Here is a tiny trained network, its code and every weight. The questions are about switching its units off for an input and a class, where a switched-off unit gives its printed mean instead of its output.

import numpy as np


def w(rows, s, z=0):
    codes = np.array(rows[::2]) - 128.0
    scale = np.full(codes.shape[1], s)
    scale[-1] = z or s
    return codes * scale


def norm(h):
    return h / np.sqrt((h * h).mean(-1, keepdims=True) + 1e-5)


def f(y):
    return y / 2 * (1 + np.tanh(0.7978845608 * (y + 0.044715 * y**3)))


def log_softmax(a):
    a = a - a.max(-1, keepdims=True)
    return a - np.log(np.exp(a).sum(-1, keepdims=True))


def net(x, mask):
    res = np.array(x, float).reshape(1, 6) / 4 @ E
    u = 0
    for l in range(3):
        y = f(norm(res) @ A[l][:, :-1].T + A[l][:, -1])
        res = res + np.where(mask[u : u + 9], y, B[l][:, -1]) @ B[l][:, :-1]
        u += 9
    return log_softmax(norm(res)[-1] @ U[:, :-1].T + U[:, -1])


A, B = {}, {}
E = w([
[143,173,118,153,116,174,143],'x0',
[254,81,165,133,169,136,190],'x1',
[130,40,67,179,201,146,131],'x2',
[175,69,71,73,40,208,54],'x3',
[89,93,95,101,108,100,222],'x4',
[128,128,127,127,129,126,126],'x5',
],0.0055)
A[0] = w([
[144,126,114,90,48,63,139,203],'0.n1',
[98,139,82,3,131,108,206,96],'0.n2',
[196,110,154,94,174,140,162,103],'0.n3',
[172,132,156,174,167,110,138,77],'0.n4',
[43,101,127,142,74,141,141,47],'0.n5',
[187,212,137,81,107,52,70,81],'0.n6',
[148,180,86,120,136,177,152,153],'0.n7',
[107,86,165,123,160,209,180,123],'0.n8',
[89,94,21,249,115,158,143,252],'0.n9',
],0.0068,0.0022)
B[0] = w([
[154,146,102,123,103,142,254,185],'0.n1',
[82,124,164,204,125,230,137,180],'0.n2',
[121,109,129,78,158,177,184,187],'0.n3',
[44,123,116,91,102,98,50,170],'0.n4',
[118,125,196,124,134,192,52,147],'0.n5',
[149,69,110,143,74,81,112,179],'0.n6',
[96,95,145,114,147,114,141,153],'0.n7',
[146,87,159,168,161,126,123,154],'0.n8',
[122,37,142,125,137,103,125,254],'0.n9',
],0.0081,0.0038)
A[1] = w([
[121,165,163,255,199,9,161,53],'1.n1',
[183,141,74,167,205,104,33,192],'1.n2',
[41,138,221,180,144,47,174,143],'1.n3',
[142,151,146,90,169,123,239,3],'1.n4',
[248,134,124,104,185,87,135,106],'1.n5',
[69,136,37,104,83,71,97,197],'1.n6',
[120,154,67,139,117,199,193,129],'1.n7',
[34,131,91,196,94,109,74,146],'1.n8',
[83,123,145,168,104,160,116,110],'1.n9',
],0.0067,0.0019)
B[1] = w([
[108,253,49,118,119,116,112,239],'1.n1',
[186,101,139,134,83,32,109,192],'1.n2',
[108,112,74,105,76,192,123,255],'1.n3',
[131,165,150,129,142,184,119,177],'1.n4',
[73,164,182,98,159,154,103,172],'1.n5',
[141,125,146,99,176,153,168,173],'1.n6',
[49,71,108,127,95,131,57,165],'1.n7',
[206,113,202,52,222,136,132,199],'1.n8',
[184,90,192,92,92,131,134,149],'1.n9',
],0.0073,0.0043)
A[2] = w([
[155,177,151,111,38,118,185,123],'2.n1',
[194,41,61,108,73,152,102,166],'2.n2',
[191,112,33,93,61,155,122,5],'2.n3',
[148,206,235,144,28,133,148,100],'2.n4',
[106,162,255,134,167,134,17,160],'2.n5',
[241,171,139,148,83,45,83,120],'2.n6',
[193,124,146,87,208,181,190,88],'2.n7',
[210,148,94,28,160,159,170,105],'2.n8',
[136,38,135,57,79,171,100,76],'2.n9',
],0.008,0.0027)
B[2] = w([
[159,51,139,212,215,58,60,187],'2.n1',
[91,212,138,158,89,72,178,249],'2.n2',
[78,174,45,61,205,98,136,159],'2.n3',
[220,57,116,102,184,67,129,209],'2.n4',
[106,90,143,73,120,255,158,202],'2.n5',
[40,84,151,255,33,181,225,208],'2.n6',
[145,148,195,51,90,152,47,179],'2.n7',
[45,151,107,110,173,159,41,185],'2.n8',
[153,220,110,138,159,125,109,254],'2.n9',
],0.0074,0.0053)
U = w([
[75,255,40,92,127,82,131,133],'0',
[125,120,188,9,169,174,83,5],'1',
[79,102,150,173,59,152,180,250],'2',
[182,60,109,153,169,13,122,62],'3',
],0.014,0.0017)

Each question gives the input, the list of numbers given to net, and the class t.
The units are the neurons (one row each of A and B). Each row of codes is followed by its name. A weight is (code - 128) times the scale printed after its matrix; where a second scale follows, it is the last column's (A, B and U).
mask holds one flag per neuron, layer by layer. A switched-off neuron (its flag False) gives its mean, the last column of its row in B, instead of its output. The means were averaged over made-up inputs and are rounded, as every weight is.
A unit's drop is (log p(t) with every unit on - log p(t) with that unit switched off) / (log p(t) with every unit on - log p(t) with every unit switched off).
The circuit of an input: a set's keep is (log p(t) with only the set's units on - log p(t) with every unit switched off) / (log p(t) with every unit on - log p(t) with every unit switched off). Starting from the 12 units with the biggest drops (on a tie, the unit counted first), units are removed one at a time, each time the one whose removal leaves the highest keep (on an exact tie, the one counted first), for as long as the keep stays at least 0.8.
units of the circuit, in order: the units of the circuit, biggest drop first
unit that matters most: the unit with the biggest drop
k most important neurons: the k neurons with the biggest drops, biggest first
top k neurons in layer l: the k neurons of layer l with the biggest drops, biggest first
input [-2,6,5,-5,-5,5], class 1: units of the circuit, in order : 1.n5; 2.n5
input [5,-4,4,8,-8,2], class 0: unit that matters most : 2.n3
input [0,5,2,4,-7,-4], class 2: units of the circuit, in order : 1.n2; 2.n6
input [-5,5,5,-7,-7,3], class 0: 2 most important neurons : 1.n1; 0.n5
input [7,-2,-8,0,-7,-1], class 3: units of the circuit, in order : 2.n4; 2.n1
input [4,-6,7,-4,-5,7], class 3: 3 most important neurons : 0.n9; 1.n2; 0.n2
input [7,7,3,-8,-8,7], class 0: 2 most important neurons : 1.n1; 0.n4
input [1,-5,0,5,-6,2], class 2: 4 most important neurons : 2.n6; 1.n3; 0.n3; 1.n2
input [-2,-7,-2,2,7,8], class 1: top 2 neurons in layer 1 : 1.n8; 1.n9
input [3,-1,-5,3,0,8], class 3: 2 most important neurons : 2.n1; 1.n3
input [7,4,-3,2,4,3], class 1: top 2 neurons in layer 0 : 0.n3; 0.n4
input [-3,-5,1,5,-8,0], class 2: 2 most important neurons : 2.n6; 1.n2
input [-5,8,0,-4,8,-3], class 1: top 2 neurons in layer 2 : 2.n7; 2.n6
input [-6,6,-7,-8,-6,5], class 0: 2 most important neurons : 1.n1; 1.n5
input [8,4,-6,-5,3,8], class 3: units of the circuit, in order : 2.n1
input [0,-6,-6,-1,-8,5], class 2: 2 most important neurons : 2.n6; 0.n6
input [-3,1,2,1,-5,1], class 2: 2 most important neurons : 1.n2; 2.n6
input [5,4,6,-6,6,4], class 0: top 3 neurons in layer 0 : 0.n5; 0.n6; 0.n1
input [-2,0,1,0,-5,5], class 2: units of the circuit, in order : 2.n6; 1.n2
input [4,-6,-4,0,8,-5], class 2: unit that matters most : 0.n1
input [-5,-3,4,2,-8,-7], class 2: 2 most important neurons : 1.n2; 2.n6
input [4,-7,-8,-5,-8,7], class 2: top 3 neurons in layer 0 : 0.n6; 0.n3; 0.n2
input [7,8,-6,0,5,3], class 1: 2 most important neurons : 0.n3; 2.n7
input [7,-2,7,4,-3,-8], class 3: 3 most important neurons : 0.n9; 1.n1; 1.n3
input [2,-3,-7,5,-2,-7], class 3: 3 most important neurons : 2.n1; 2.n4; 1.n3
input [-6,-8,-7,-2,-5,8], class 1: 2 most important neurons : 1.n8; 2.n5
input [1,6,4,-8,-3,-6], class 0: units of the circuit, in order : 1.n1
input [6,4,2,1,-6,-7], class 2: 3 most important neurons : 1.n2; 0.n1; 2.n6
input [3,-4,-1,0,5,-1], class 2: top 4 neurons in layer 0 : 0.n1; 0.n2; 0.n4; 0.n9
